Here is a tiny trained network, its code and every weight. The questions are about switching its units off for an input and a class, where a switched-off unit gives its printed mean instead of its output.

import numpy as np


def w(rows, s, z=0):
    codes = np.array(rows[::2]) - 128.0
    scale = np.full(codes.shape[1], s)
    scale[-1] = z or s
    return codes * scale


def f(y):
    return np.maximum(y, 0)


def log_softmax(a):
    a = a - a.max(-1, keepdims=True)
    return a - np.log(np.exp(a).sum(-1, keepdims=True))


def net(x, mask):
    res = np.array(x, float).reshape(1, 8) / 4 @ E
    y = f(res @ A[0][:, :-1].T + A[0][:, -1])
    res = res + np.where(mask, y, B[0][:, -1]) @ B[0][:, :-1]
    return log_softmax(res[-1] @ U[:, :-1].T + U[:, -1])


A, B = {}, {}
E = w([
[118,180,154],'x0',
[98,159,2],'x1',
[194,115,185],'x2',
[169,119,100],'x3',
[68,106,158],'x4',
[147,139,160],'x5',
[143,41,116],'x6',
[29,61,193],'x7',
],0.0081)
A[0] = w([
[217,70,175,36],'N0',
[135,209,133,198],'N1',
[156,208,216,144],'N2',
[87,63,143,162],'N3',
[220,119,9,124],'N4',
[141,163,119,35],'N5',
[218,68,168,96],'N6',
[198,145,196,126],'N7',
[147,36,183,125],'N8',
[33,121,104,85],'N9',
[171,172,164,150],'N10',
[156,112,160,55],'N11',
[186,220,204,98],'N12',
[193,35,48,212],'N13',
[184,46,149,107],'N14',
[57,119,17,253],'N15',
],0.011,0.0017)
B[0] = w([
[187,125,232,214],'N0',
[84,138,137,191],'N1',
[63,210,111,213],'N2',
[164,71,108,203],'N3',
[172,198,32,255],'N4',
[118,115,140,150],'N5',
[180,122,233,217],'N6',
[102,168,192,210],'N7',
[199,125,170,229],'N8',
[109,25,118,205],'N9',
[96,143,162,182],'N10',
[146,139,153,162],'N11',
[67,203,176,217],'N12',
[174,124,109,226],'N13',
[171,102,215,203],'N14',
[110,58,6,254],'N15',
],0.018,0.008)
U = w([
[176,115,185,191],'0',
[46,71,175,96],'1',
[240,254,77,76],'2',
[88,253,182,134],'3',
[114,250,150,253],'4',
[228,181,229,41],'5',
],0.0068,0.005)

Each question gives the input, the list of numbers given to net, and the class t.
The units are the neurons (one row each of A and B). Each row of codes is followed by its name. A weight is (code - 128) times the scale printed after its matrix; where a second scale follows, it is the last column's (A, B and U).
mask holds one flag per neuron, in row order. A switched-off neuron (its flag False) gives its mean, the last column of its row in B, instead of its output. The means were averaged over made-up inputs and are rounded, as every weight is.
A unit's drop is (log p(t) with every unit on - log p(t) with that unit switched off) / (log p(t) with every unit on - log p(t) with every unit switched off).
The circuit of an input: a set's keep is (log p(t) with only the set's units on - log p(t) with every unit switched off) / (log p(t) with every unit on - log p(t) with every unit switched off). Starting from the 12 units with the biggest drops (on a tie, the unit counted first), units are removed one at a time, each time the one whose removal leaves the highest keep (on an exact tie, the one counted first), for as long as the keep stays at least 0.8.
units of the circuit, in order: the units of the circuit, biggest drop first
top k neurons: the k neurons with the biggest drops, biggest first
drop when u is switched off: that unit's drop, to one decimal
input [2,-7,-5,-2,3,5,8,4], class 5: top neuron : N8
input [-5,5,-2,-6,-8,-7,7,5], class 2: units of the circuit, in order : N13, N4
input [-1,-5,-1,7,1,5,-2,-7], class 3: top 2 neurons : N12, N2
input [4,4,-5,1,-7,-3,8,4], class 2: top 2 neurons : N4, N13
input [0,-8,-7,8,7,-8,-7,-3], class 3: top 2 neurons : N15, N4
input [1,-6,8,-1,2,-8,-8,6], class 3: top 2 neurons : N2, N12
input [5,-8,5,-8,-2,2,-4,5], class 3: top 2 neurons : N2, N12
input [1,-8,-3,0,0,4,-2,2], class 3: top 2 neurons : N2, N12
input [5,0,7,2,-1,-3,-6,-7], class 3: drop when N12 is switched off : 0.1
input [-7,6,8,7,5,3,2,0], class 2: drop when N7 is switched off : 0.2
input [7,4,6,-7,1,-4,-4,6], class 1: drop when N15 is switched off : -0.1
